Below is a small trained network, with its code and all its weights. Each question gives an input and a class and asks what happens when units are switched off, that is, made to give their printed mean instead of their output.

import numpy as np


def w(rows, s, z=0):
    codes = np.array(rows[::2]) - 128.0
    scale = np.full(codes.shape[1], s)
    scale[-1] = z or s
    return codes * scale


def f(y):
    return y / 2 * (1 + np.tanh(0.7978845608 * (y + 0.044715 * y**3)))


def log_softmax(a):
    a = a - a.max(-1, keepdims=True)
    return a - np.log(np.exp(a).sum(-1, keepdims=True))


def net(x, mask):
    res = np.array(x, float).reshape(1, 4) / 4 @ E
    y = f(res @ A[0][:, :-1].T + A[0][:, -1])
    res = res + np.where(mask, y, B[0][:, -1]) @ B[0][:, :-1]
    return log_softmax(res[-1] @ U[:, :-1].T + U[:, -1])


A, B = {}, {}
E = w([
[65,2,83],'x0',
[159,79,248],'x1',
[249,74,66],'x2',
[128,126,127],'x3',
],0.0071)
A[0] = w([
[60,137,208,91],'n0',
[95,124,144,254],'n1',
[198,138,62,53],'n2',
[77,74,68,110],'n3',
[54,57,152,135],'n4',
[189,206,175,100],'n5',
[130,195,58,78],'n6',
[117,41,95,190],'n7',
[163,180,180,149],'n8',
[52,150,179,83],'n9',
[89,129,154,190],'n10',
[204,95,131,99],'n11',
[94,156,38,95],'n12',
[163,155,151,44],'n13',
[74,124,190,76],'n14',
[144,72,248,71],'n15',
[50,95,137,193],'n16',
[127,236,117,157],'n17',
[4,207,86,86],'n18',
[221,42,84,102],'n19',
],0.013,0.0071)
B[0] = w([
[95,132,68,188],'n0',
[182,155,106,222],'n1',
[72,139,79,172],'n2',
[163,81,111,190],'n3',
[166,85,102,204],'n4',
[125,96,53,215],'n5',
[102,88,155,169],'n6',
[157,120,107,236],'n7',
[167,75,106,206],'n8',
[118,131,56,178],'n9',
[145,152,114,181],'n10',
[82,149,40,188],'n11',
[82,104,252,176],'n12',
[62,64,96,130],'n13',
[84,160,103,159],'n14',
[49,101,189,207],'n15',
[162,126,90,210],'n16',
[172,57,91,222],'n17',
[82,145,98,218],'n18',
[81,171,76,254],'n19',
],0.012,0.0078)
U = w([
[81,201,27,68],'0',
[159,113,92,252],'1',
[192,33,73,39],'2',
[33,55,164,206],'3',
[234,206,160,192],'4',
[120,238,234,18],'5',
[118,250,236,22],'6',
[118,248,238,20],'7',
],0.013,0.014)

Each question gives the input, the list of numbers given to net, and the class t.
The units are the neurons (one row each of A and B). Each row of codes is followed by its name. A weight is (code - 128) times the scale printed after its matrix; where a second scale follows, it is the last column's (A, B and U).
mask holds one flag per neuron, in row order. A switched-off neuron (its flag False) gives its mean, the last column of its row in B, instead of its output. The means were averaged over made-up inputs and are rounded, as every weight is.
A unit's drop is (log p(t) with every unit on - log p(t) with that unit switched off) / (log p(t) with every unit on - log p(t) with every unit switched off).
The circuit of an input: a set's keep is (log p(t) with only the set's units on - log p(t) with every unit switched off) / (log p(t) with every unit on - log p(t) with every unit switched off). Starting from the 12 units with the biggest drops (on a tie, the unit counted first), units are removed one at a time, each time the one whose removal leaves the highest keep (on an exact tie, the one counted first), for as long as the keep stays at least 0.8.
circuit, biggest first: the units of the circuit, biggest drop first
unit that matters most: the unit with the biggest drop
top k neurons: the k neurons with the biggest drops, biggest first
drop when u is switched off: that unit's drop, to one decimal
input [7,-7,1,-3], class 2: unit that matters most -> n3
input [6,-7,4,-2], class 3: top 2 neurons -> (n12, n17)
input [-6,3,1,4], class 2: circuit, biggest first -> (n8, n5)
input [-1,-5,-3,-5], class 1: top 2 neurons -> (n15, n17)
input [-7,8,7,6], class 3: top 3 neurons -> (n15, n13, n1)
input [0,4,2,-3], class 3: top 2 neurons -> (n15, n16)
input [-3,-7,-3,4], class 3: circuit, biggest first -> (n12, n6)
input [6,6,-7,-1], class 0: top 3 neurons -> (n14, n0, n9)
input [-6,-3,7,-4], class 0: top 3 neurons -> (n2, n11, n19)
input [8,0,-8,8], class 0: top 2 neurons -> (n18, n14)
input [-8,3,-5,4], class 2: top 2 neurons -> (n17, n8)
input [1,3,5,-4], class 0: top 2 neurons -> (n19, n11)
input [5,-5,-1,-3], class 2: top 2 neurons -> (n3, n15)
input [4,-3,-4,6], class 1: unit that matters most -> n19
input [3,8,0,6], class 3: drop when n15 is switched off -> 2.7
input [1,8,4,3], class 3: drop when n15 is switched off -> 0.7
input [-1,-5,3,0], class 3: drop when n15 is switched off -> -0.1
